Below is a small trained network, with its code and all its weights. Each question gives an input and a class and asks what happens when units are switched off, that is, made to give their printed mean instead of their output.

import numpy as np


def w(rows, s, z=0):
    codes = np.array(rows[::2]) - 128.0
    scale = np.full(codes.shape[1], s)
    scale[-1] = z or s
    return codes * scale


def f(y):
    return y / 2 * (1 + np.tanh(0.7978845608 * (y + 0.044715 * y**3)))


def log_softmax(a):
    a = a - a.max(-1, keepdims=True)
    return a - np.log(np.exp(a).sum(-1, keepdims=True))


def net(x, mask):
    res = np.array(x, float).reshape(1, 7) / 4 @ E
    y = f(res @ A[0][:, :-1].T + A[0][:, -1])
    res = res + np.where(mask, y, B[0][:, -1]) @ B[0][:, :-1]
    return log_softmax(res[-1] @ U[:, :-1].T + U[:, -1])


A, B = {}, {}
E = w([
[141,126,134,132,119,130,122],'x0',
[177,134,91,6,118,142,137],'x1',
[37,126,116,117,22,84,74],'x2',
[123,127,124,126,134,128,127],'x3',
[103,127,114,118,153,120,133],'x4',
[126,127,126,127,131,128,129],'x5',
[170,198,49,178,105,74,174],'x6',
],0.016)
A[0] = w([
[175,119,57,28,82,111,137,95],'n1',
[83,161,73,99,127,126,140,96],'n2',
[148,165,134,135,123,147,107,102],'n3',
[116,133,140,134,123,92,155,128],'n4',
[174,81,151,44,172,221,179,138],'n5',
[182,173,88,128,135,56,163,162],'n6',
[72,65,199,119,133,166,93,51],'n7',
[96,108,197,113,153,163,50,184],'n8',
[99,99,199,195,162,111,161,66],'n9',
[141,82,143,72,172,216,136,133],'n10',
[85,146,70,162,68,99,155,87],'n11',
[79,87,135,74,116,114,147,67],'n12',
[82,115,144,65,58,89,97,6],'n13',
[43,125,115,70,11,106,91,31],'n14',
[165,146,178,135,106,122,132,119],'n15',
[86,120,186,216,152,148,152,227],'n16',
[49,111,112,79,7,138,116,197],'n17',
[67,58,217,114,136,179,67,54],'n18',
[158,133,167,177,144,107,179,68],'n19',
[150,143,74,131,124,118,191,67],'n20',
[69,65,201,105,118,176,107,146],'n21',
[104,119,112,187,119,99,130,112],'n22',
[203,142,129,207,232,193,206,66],'n23',
[76,47,201,116,121,185,104,242],'n24',
[154,151,99,47,90,107,137,27],'n25',
[73,119,78,214,80,51,106,108],'n26',
[162,124,170,54,166,140,132,140],'n27',
[187,122,139,117,180,171,134,212],'n28',
[135,66,188,158,170,122,144,73],'n29',
[117,61,159,90,166,167,87,195],'n30',
[87,101,209,232,165,129,162,49],'n31',
[185,115,50,101,92,59,195,106],'n32',
[143,68,144,236,180,158,141,141],'n33',
[117,141,119,188,66,15,115,107],'n34',
],0.011,0.012)
B[0] = w([
[98,147,126,218,184,160,98,207],'n1',
[151,99,149,107,132,129,136,150],'n2',
[141,132,135,130,140,125,130,127],'n3',
[148,123,124,81,154,132,126,138],'n4',
[179,131,119,46,66,108,177,214],'n5',
[102,112,131,195,138,137,85,211],'n6',
[124,90,178,132,159,92,104,180],'n7',
[130,148,107,184,164,160,147,206],'n8',
[158,131,95,144,137,152,139,168],'n9',
[166,122,137,64,76,94,188,189],'n10',
[138,100,143,99,90,102,126,182],'n11',
[137,132,101,138,98,135,114,152],'n12',
[142,195,75,188,158,161,167,173],'n13',
[127,184,80,244,189,188,141,216],'n14',
[102,114,98,132,138,114,141,133],'n15',
[90,84,163,179,170,101,87,221],'n16',
[90,75,165,113,127,107,97,251],'n17',
[72,66,160,154,162,84,83,199],'n18',
[126,95,138,169,133,130,116,155],'n19',
[139,165,81,152,149,150,174,163],'n20',
[126,133,102,175,173,149,101,207],'n21',
[136,120,153,53,111,54,127,164],'n22',
[78,93,142,237,206,102,71,226],'n23',
[153,180,86,180,122,181,162,239],'n24',
[68,94,164,185,201,107,67,165],'n25',
[155,89,172,43,85,100,158,214],'n26',
[172,114,134,76,91,139,171,181],'n27',
[158,158,104,89,86,134,161,208],'n28',
[139,142,134,128,104,148,169,157],'n29',
[141,162,125,121,94,123,153,204],'n30',
[173,223,91,136,117,187,176,187],'n31',
[122,141,111,237,172,142,119,202],'n32',
[132,133,138,183,166,155,136,197],'n33',
[132,117,165,73,75,74,130,206],'n34',
],0.011,0.021)
U = w([
[156,247,37,160,152,196,167,255],'0',
[84,25,194,160,181,116,35,60],'1',
[160,83,168,13,17,96,170,83],'2',
],0.012,0.0012)

Each question gives the input, the list of numbers given to net, and the class t.
The units are the neurons (one row each of A and B). Each row of codes is followed by its name. A weight is (code - 128) times the scale printed after its matrix; where a second scale follows, it is the last column's (A, B and U).
mask holds one flag per neuron, in row order. A switched-off neuron (its flag False) gives its mean, the last column of its row in B, instead of its output. The means were averaged over made-up inputs and are rounded, as every weight is.
A unit's drop is (log p(t) with every unit on - log p(t) with that unit switched off) / (log p(t) with every unit on - log p(t) with every unit switched off).
The circuit of an input: a set's keep is (log p(t) with only the set's units on - log p(t) with every unit switched off) / (log p(t) with every unit on - log p(t) with every unit switched off). Starting from the 12 units with the biggest drops (on a tie, the unit counted first), units are removed one at a time, each time the one whose removal leaves the highest keep (on an exact tie, the one counted first), for as long as the keep stays at least 0.8.
units of the circuit, in order: the units of the circuit, biggest drop first
unit that matters most: the unit with the biggest drop
top k neurons: the k neurons with the biggest drops, biggest first
drop when u is switched off: that unit's drop, to one decimal
input [5,-2,6,3,-2,4,1], class 2: unit that matters most : n23
input [-8,0,-8,6,-6,5,1], class 1: top 3 neurons : [n23 n24 n14]
input [5,-6,1,2,-5,-6,7], class 2: top 2 neurons : [n26 n34]
input [3,7,7,5,-2,-1,2], class 1: top 3 neurons : [n17 n25 n24]
input [-3,0,-7,0,3,-6,3], class 1: top 3 neurons : [n23 n24 n31]
input [1,0,-2,-1,8,-6,-2], class 0: top 2 neurons : [n26 n17]
input [4,0,0,-5,3,-6,6], class 1: top 4 neurons : [n24 n31 n14 n5]
input [-6,3,7,-7,-3,-3,-3], class 0: top 2 neurons : [n14 n13]
input [-1,8,6,-4,3,-8,1], class 1: top 3 neurons : [n17 n25 n24]
input [0,2,1,-7,-8,-6,-4], class 0: top 2 neurons : [n26 n24]
input [0,-6,-3,3,7,7,-1], class 0: top 2 neurons : [n31 n17]
input [3,-6,-6,6,-8,8,8], class 1: drop when n23 is switched off : 0.3
input [3,-5,-4,6,3,-5,-2], class 0: drop when n31 is switched off : 0.4
input [-4,2,2,7,3,7,-7], class 0: units of the circuit, in order : [n24]
input [7,-6,-6,-2,1,2,-4], class 0: drop when n31 is switched off : 0.7
input [-6,-4,-8,-4,7,-2,-6], class 0: drop when n5 is switched off : 0.0
